Here is a tiny trained network, its code and every weight. The questions are about switching its units off for an input and a class, where a switched-off unit gives its printed mean instead of its output.

import numpy as np


def w(rows, s, z=0):
    codes = np.array(rows[::2]) - 128.0
    scale = np.full(codes.shape[1], s)
    scale[-1] = z or s
    return codes * scale


def f(y):
    return y / 2 * (1 + np.tanh(0.7978845608 * (y + 0.044715 * y**3)))


def log_softmax(a):
    a = a - a.max(-1, keepdims=True)
    return a - np.log(np.exp(a).sum(-1, keepdims=True))


def net(x, mask):
    res = np.array(x, float).reshape(1, 7) / 4 @ E
    y = f(res @ A[0][:, :-1].T + A[0][:, -1])
    res = res + np.where(mask, y, B[0][:, -1]) @ B[0][:, :-1]
    return log_softmax(res[-1] @ U[:, :-1].T + U[:, -1])


A, B = {}, {}
E = w([
[88,164,149,110,43,30,103,109,117,137,196,219],'x0',
[127,128,127,129,133,121,125,128,129,128,127,127],'x1',
[127,128,126,128,130,126,128,130,127,129,127,129],'x2',
[128,128,130,129,130,128,132,129,122,129,129,127],'x3',
[115,150,202,94,75,114,198,255,201,155,84,115],'x4',
[204,178,154,126,66,94,123,89,46,180,21,96],'x5',
[128,128,128,125,128,131,131,128,124,130,129,129],'x6',
],0.0057)
A[0] = w([
[126,129,123,141,150,121,106,100,101,122,146,121,165],'N0',
[157,142,133,132,101,114,124,106,112,137,80,120,36],'N1',
[112,137,129,118,82,74,117,111,132,146,162,172,51],'N2',
[104,134,143,116,68,77,117,113,110,137,194,188,18],'N3',
[120,133,133,117,107,126,153,182,143,138,112,127,177],'N4',
[104,114,117,130,151,157,147,143,173,125,197,154,36],'N5',
[110,121,108,138,171,151,127,155,196,117,210,147,34],'N6',
[156,140,140,130,102,117,116,112,110,133,89,114,44],'N7',
[129,130,132,119,101,132,141,179,152,134,110,132,180],'N8',
[132,109,73,129,176,143,111,6,73,111,179,140,172],'N9',
[145,140,123,132,69,120,151,94,81,149,50,128,63],'N10',
[120,120,150,123,83,124,153,232,159,119,116,124,205],'N11',
[104,116,124,126,146,143,137,140,144,118,159,143,51],'N12',
[139,133,137,139,120,132,126,121,133,129,123,130,104],'N13',
[135,112,116,122,226,215,132,140,131,140,75,62,1],'N14',
],0.012,0.00068)
B[0] = w([
[126,133,145,124,129,136,121,137,161,149,121,131,156],'N0',
[110,112,119,111,137,117,89,122,87,116,138,126,164],'N1',
[155,121,101,168,123,143,181,148,143,60,133,111,185],'N2',
[166,115,87,181,109,138,194,151,153,51,129,110,209],'N3',
[125,140,138,139,145,145,110,112,174,164,131,137,167],'N4',
[124,120,123,92,119,108,93,110,44,126,113,118,193],'N5',
[123,120,120,81,121,103,77,103,9,129,114,117,215],'N6',
[113,118,126,103,135,125,111,128,83,123,137,132,159],'N7',
[122,138,146,140,151,139,122,114,162,163,126,133,164],'N8',
[107,156,191,121,157,151,124,146,236,233,107,138,254],'N9',
[99,104,116,76,138,117,81,112,41,118,144,125,196],'N10',
[116,144,162,131,167,155,112,112,211,212,120,142,208],'N11',
[130,127,129,111,118,123,108,119,93,122,121,123,156],'N12',
[121,130,117,114,132,127,131,132,124,131,134,136,128],'N13',
[158,131,89,186,72,104,201,149,152,32,160,146,238],'N14',
],0.013,0.0087)
U = w([
[104,180,200,132,170,158,117,126,224,232,111,149,254],'0',
[185,113,69,203,75,124,216,165,146,23,146,114,40],'1',
[92,86,118,42,126,102,48,90,2,125,123,105,90],'2',
],0.0082,0.00042)

Each question gives the input, the list of numbers given to net, and the class t.
The units are the neurons (one row each of A and B). Each row of codes is followed by its name. A weight is (code - 128) times the scale printed after its matrix; where a second scale follows, it is the last column's (A, B and U).
mask holds one flag per neuron, in row order. A switched-off neuron (its flag False) gives its mean, the last column of its row in B, instead of its output. The means were averaged over made-up inputs and are rounded, as every weight is.
A unit's drop is (log p(t) with every unit on - log p(t) with that unit switched off) / (log p(t) with every unit on - log p(t) with every unit switched off).
The circuit of an input: a set's keep is (log p(t) with only the set's units on - log p(t) with every unit switched off) / (log p(t) with every unit on - log p(t) with every unit switched off). Starting from the 12 units with the biggest drops (on a tie, the unit counted first), units are removed one at a time, each time the one whose removal leaves the highest keep (on an exact tie, the one counted first), for as long as the keep stays at least 0.8.
circuit, biggest first: the units of the circuit, biggest drop first
most important unit: the unit with the biggest drop
k most important neurons: the k neurons with the biggest drops, biggest first
drop of u: that unit's drop, to one decimal
input [-7,7,-8,7,6,8,-6], class 2: circuit, biggest first -> N10
input [-3,-6,1,1,-1,-5,-2], class 2: 2 most important neurons -> N6, N3
input [-3,2,5,-4,6,8,-4], class 2: 4 most important neurons -> N10, N9, N1, N7
input [-5,-8,-5,5,1,6,-2], class 2: 3 most important neurons -> N10, N3, N2
input [5,-5,-7,-6,-5,0,7], class 0: 2 most important neurons -> N9, N14
input [5,-4,6,4,-4,1,-7], class 1: 3 most important neurons -> N3, N11, N2
input [-3,3,2,-3,4,6,2], class 2: 2 most important neurons -> N9, N10
input [-5,5,8,-3,-6,-1,-3], class 0: 2 most important neurons -> N9, N3
input [-5,7,-3,8,-3,5,-8], class 1: 4 most important neurons -> N14, N6, N5, N11
input [-6,5,1,1,4,-4,-1], class 1: 2 most important neurons -> N14, N9
input [8,6,6,-1,-5,1,-1], class 1: 2 most important neurons -> N3, N2
input [-6,-3,8,-5,4,2,2], class 1: 2 most important neurons -> N14, N9
input [-5,7,7,-8,-3,3,7], class 1: 2 most important neurons -> N14, N11
input [7,8,-1,4,-5,-4,-8], class 1: 3 most important neurons -> N3, N2, N11
input [-6,-1,4,8,2,1,2], class 1: most important unit -> N14
input [4,-7,-4,5,-6,3,-6], class 0: drop of N14 -> 0.1
input [2,7,8,-4,-7,3,-1], class 0: drop of N9 -> 0.2
input [-5,-1,-4,-6,0,8,0], class 2: drop of N10 -> 0.8
